Below are the code and all the weights of a small trained network. Each question names an input and a class and asks about switching units off, where a switched-off unit gives its printed mean instead of its output.

import numpy as np


def w(rows, s, z=0):
    codes = np.array(rows[::2]) - 128.0
    scale = np.full(codes.shape[1], s)
    scale[-1] = z or s
    return codes * scale


def norm(h):
    return h / np.sqrt((h * h).mean(-1, keepdims=True) + 1e-5)


def f(y):
    return np.maximum(y, 0)


def log_softmax(a):
    a = a - a.max(-1, keepdims=True)
    return a - np.log(np.exp(a).sum(-1, keepdims=True))


def net(x, mask):
    res = np.array(x, float).reshape(1, 8) / 4 @ E
    u = 0
    for l in range(4):
        y = f(norm(res) @ A[l][:, :-1].T + A[l][:, -1])
        res = res + np.where(mask[u : u + 4], y, B[l][:, -1]) @ B[l][:, :-1]
        u += 4
    return log_softmax(norm(res)[-1] @ U[:, :-1].T + U[:, -1])


A, B = {}, {}
E = w([
[34,94,139,88,49,38,1],'x0',
[131,131,127,124,125,126,129],'x1',
[120,119,132,141,137,123,130],'x2',
[125,133,132,130,140,120,126],'x3',
[132,136,124,117,125,134,128],'x4',
[161,245,189,225,124,184,9],'x5',
[229,58,102,63,217,150,20],'x6',
[126,131,124,126,128,130,129],'x7',
],0.0042)
A[0] = w([
[125,181,112,200,122,149,75,4],'L0N0',
[164,136,150,96,192,150,32,145],'L0N1',
[81,190,174,204,14,51,211,97],'L0N2',
[2,105,235,107,38,87,28,17],'L0N3',
],0.004,0.0033)
B[0] = w([
[165,167,245,14,98,122,153,153],'L0N0',
[136,15,121,119,120,151,58,227],'L0N1',
[14,108,61,66,254,234,67,254],'L0N2',
[201,187,26,149,83,56,147,216],'L0N3',
],0.0053,0.0036)
A[1] = w([
[124,238,163,220,102,143,43,55],'L1N0',
[146,170,253,173,104,161,20,133],'L1N1',
[158,206,168,149,193,178,161,3],'L1N2',
[159,119,100,136,169,184,195,15],'L1N3',
],0.0054,0.0016)
B[1] = w([
[167,50,253,81,100,93,184,236],'L1N0',
[111,85,156,56,176,113,211,252],'L1N1',
[182,124,140,201,106,69,98,192],'L1N2',
[133,139,71,137,63,48,81,202],'L1N3',
],0.0063,0.0038)
A[2] = w([
[220,163,110,223,188,206,220,62],'L2N0',
[127,121,212,145,72,215,112,19],'L2N1',
[135,77,184,57,134,86,71,253],'L2N2',
[5,255,195,202,83,167,213,78],'L2N3',
],0.0051,0.0013)
B[2] = w([
[86,189,84,173,2,60,91,186],'L2N0',
[137,98,142,121,84,158,189,151],'L2N1',
[124,187,140,196,134,166,164,253],'L2N2',
[149,85,33,90,208,214,51,205],'L2N3',
],0.0074,0.005)
A[3] = w([
[181,74,94,151,182,178,52,3],'L3N0',
[95,141,138,154,53,38,31,29],'L3N1',
[174,171,140,129,113,198,99,137],'L3N2',
[77,33,114,75,119,65,254,137],'L3N3',
],0.0064,0.002)
B[3] = w([
[13,131,38,98,152,175,112,219],'L3N0',
[189,180,55,198,79,86,201,197],'L3N1',
[108,130,152,78,156,125,147,176],'L3N2',
[172,155,254,152,139,158,102,255],'L3N3',
],0.0076,0.005)
U = w([
[73,111,72,105,183,182,92,218],'0',
[146,129,254,126,152,126,157,140],'1',
[150,174,69,177,93,46,135,5],'2',
],0.012,0.0015)

Each question gives the input, the list of numbers given to net, and the class t.
The units are the neurons (one row each of A and B). Each row of codes is followed by its name. A weight is (code - 128) times the scale printed after its matrix; where a second scale follows, it is the last column's (A, B and U).
mask holds one flag per neuron, layer by layer. A switched-off neuron (its flag False) gives its mean, the last column of its row in B, instead of its output. The means were averaged over made-up inputs and are rounded, as every weight is.
A unit's drop is (log p(t) with every unit on - log p(t) with that unit switched off) / (log p(t) with every unit on - log p(t) with every unit switched off).
most important unit: the unit with the biggest drop
k most important neurons: the k neurons with the biggest drops, biggest first
drop when u is switched off: that unit's drop, to one decimal
input [-2,3,-6,6,-1,6,-6,-5], class 0: 3 most important neurons -> (L0N2, L2N3, L3N3)
input [-7,-8,-4,0,6,-6,-1,7], class 2: most important unit -> L2N0
input [-8,-4,-2,5,0,6,-4,1], class 2: 2 most important neurons -> (L2N0, L1N2)
input [7,2,-6,-2,3,0,6,0], class 2: 2 most important neurons -> (L3N1, L2N3)
input [8,8,1,1,-2,7,-8,-3], class 0: 3 most important neurons -> (L0N2, L2N3, L1N3)
input [7,0,-4,2,-5,-8,3,-8], class 1: 2 most important neurons -> (L3N3, L2N0)
input [-3,-2,0,8,-1,5,4,-7], class 1: 2 most important neurons -> (L0N2, L2N3)
input [4,5,3,-3,5,-7,6,-3], class 1: 2 most important neurons -> (L2N3, L3N3)
input [6,7,0,0,3,8,2,5], class 1: 2 most important neurons -> (L1N0, L1N1)
input [8,7,2,6,-2,8,2,-6], class 1: 4 most important neurons -> (L1N0, L1N1, L2N0, L1N3)
input [2,1,-5,5,8,4,-8,0], class 0: 2 most important neurons -> (L0N2, L2N3)
input [4,4,0,7,3,-6,5,-5], class 1: drop when L2N3 is switched off -> 1.5
input [4,1,0,3,-3,-8,5,0], class 1: drop when L0N2 is switched off -> 0.1
input [-8,7,0,7,-8,-6,6,-8], class 2: drop when L1N3 is switched off -> 0.3
input [-5,-8,0,-4,-6,-7,0,-7], class 1: most important unit -> L3N3
input [-3,-7,8,1,2,-2,-6,-1], class 0: drop when L2N2 is switched off -> 0.0
